Below are the code and all the weights of a small trained network. Each question names an input and a class and asks about switching units off, where a switched-off unit gives its printed mean instead of its output.

import numpy as np


def w(rows, s, z=0):
    codes = np.array(rows[::2]) - 128.0
    scale = np.full(codes.shape[1], s)
    scale[-1] = z or s
    return codes * scale


def f(y):
    return np.maximum(y, 0)


def log_softmax(a):
    a = a - a.max(-1, keepdims=True)
    return a - np.log(np.exp(a).sum(-1, keepdims=True))


def net(x, mask):
    res = np.array(x, float).reshape(1, 8) / 4 @ E
    y = f(res @ A[0][:, :-1].T + A[0][:, -1])
    res = res + np.where(mask, y, B[0][:, -1]) @ B[0][:, :-1]
    return log_softmax(res[-1] @ U[:, :-1].T + U[:, -1])


A, B = {}, {}
E = w([
[38,91,36,140,89,101,84],'x0',
[127,131,131,128,123,123,124],'x1',
[100,216,134,143,254,93,166],'x2',
[134,128,122,131,125,127,132],'x3',
[136,134,121,131,122,127,133],'x4',
[180,161,92,45,150,130,36],'x5',
[128,126,130,132,131,128,122],'x6',
[128,136,123,127,121,132,133],'x7',
],0.017)
A[0] = w([
[33,112,45,147,121,103,114,152],'neuron 1',
[195,97,116,56,105,138,81,125],'neuron 2',
[99,53,99,127,34,140,98,147],'neuron 3',
[139,94,93,97,75,147,70,151],'neuron 4',
[90,142,5,96,153,108,37,3],'neuron 5',
[176,78,187,146,28,171,110,230],'neuron 6',
],0.019,0.0062)
B[0] = w([
[42,163,67,221,130,96,115,229],'neuron 1',
[116,209,170,65,93,150,66,207],'neuron 2',
[185,30,129,188,70,68,98,252],'neuron 3',
[127,139,90,152,71,250,69,215],'neuron 4',
[158,50,45,2,172,122,176,219],'neuron 5',
[53,72,160,22,132,158,224,249],'neuron 6',
],0.018,0.034)
U = w([
[72,51,112,60,117,146,181,223],'0',
[110,149,196,70,82,206,100,55],'1',
[115,177,252,219,182,130,239,255],'2',
[225,207,158,56,227,102,103,117],'3',
[96,44,141,199,52,129,124,55],'4',
[169,68,97,116,73,159,49,56],'5',
[60,142,93,190,149,85,131,17],'6',
],0.011,0.0048)

Each question gives the input, the list of numbers given to net, and the class t.
The units are the neurons (one row each of A and B). Each row of codes is followed by its name. A weight is (code - 128) times the scale printed after its matrix; where a second scale follows, it is the last column's (A, B and U).
mask holds one flag per neuron, in row order. A switched-off neuron (its flag False) gives its mean, the last column of its row in B, instead of its output. The means were averaged over made-up inputs and are rounded, as every weight is.
A unit's drop is (log p(t) with every unit on - log p(t) with that unit switched off) / (log p(t) with every unit on - log p(t) with every unit switched off).
The circuit of an input: a set's keep is (log p(t) with only the set's units on - log p(t) with every unit switched off) / (log p(t) with every unit on - log p(t) with every unit switched off). Starting from all 6 units, units are removed one at a time, each time the one whose removal leaves the highest keep (on an exact tie, the one counted first), for as long as the keep stays at least 0.8.
circuit, biggest first: the units of the circuit, biggest drop first
unit that matters most: the unit with the biggest drop
k most important neurons: the k neurons with the biggest drops, biggest first
drop when u is switched off: that unit's drop, to one decimal
input [-7,5,-7,-4,-7,1,2,0], class 1: most important neuron	neuron 2
input [-1,-4,5,2,5,-3,8,8], class 2: circuit, biggest first	neuron 5; neuron 4
input [-1,1,5,-6,0,1,1,-3], class 3: circuit, biggest first	neuron 6; neuron 3
input [1,8,-6,1,0,1,8,1], class 5: 4 most important neurons	neuron 3; neuron 4; neuron 2; neuron 5
input [5,4,0,-4,3,7,-6,6], class 5: 3 most important neurons	neuron 6; neuron 4; neuron 2
input [2,4,0,6,3,0,4,2], class 4: circuit, biggest first	neuron 6; neuron 2
input [2,6,1,7,8,-8,-6,2], class 6: 2 most important neurons	neuron 3; neuron 4
input [-1,-8,2,0,3,-1,1,-1], class 2: circuit, biggest first	neuron 5; neuron 3; neuron 4
input [-3,3,6,-5,5,4,-7,-4], class 3: 3 most important neurons	neuron 6; neuron 1; neuron 3
input [-3,4,3,4,-4,-8,-6,1], class 2: 3 most important neurons	neuron 5; neuron 3; neuron 6
input [-3,-7,-8,0,0,2,0,-4], class 1: 2 most important neurons	neuron 2; neuron 6
input [6,6,0,7,8,0,-6,-1], class 4: 2 most important neurons	neuron 1; neuron 6
input [-3,-3,0,5,-1,8,1,6], class 1: 2 most important neurons	neuron 3; neuron 2
input [8,4,2,6,8,-4,3,-3], class 6: circuit, biggest first	neuron 1
input [1,-8,-6,-3,4,-5,-8,3], class 4: 2 most important neurons	neuron 3; neuron 5
input [8,1,-8,1,-7,4,-4,-2], class 5: 3 most important neurons	neuron 3; neuron 4; neuron 5
input [7,8,-2,7,-1,1,-2,-4], class 5: 3 most important neurons	neuron 5; neuron 4; neuron 3
input [8,3,5,-2,4,0,-8,-2], class 6: 2 most important neurons	neuron 1; neuron 6
input [0,-2,7,5,-2,-4,-2,-2], class 2: drop when neuron 5 is switched off	0.3
input [3,-5,-6,2,-8,-5,4,2], class 4: unit that matters most	neuron 3
input [4,7,-6,-6,4,-6,8,4], class 4: drop when neuron 3 is switched off	1.1
input [6,4,-7,-7,-1,5,0,-7], class 5: drop when neuron 3 is switched off	4.5
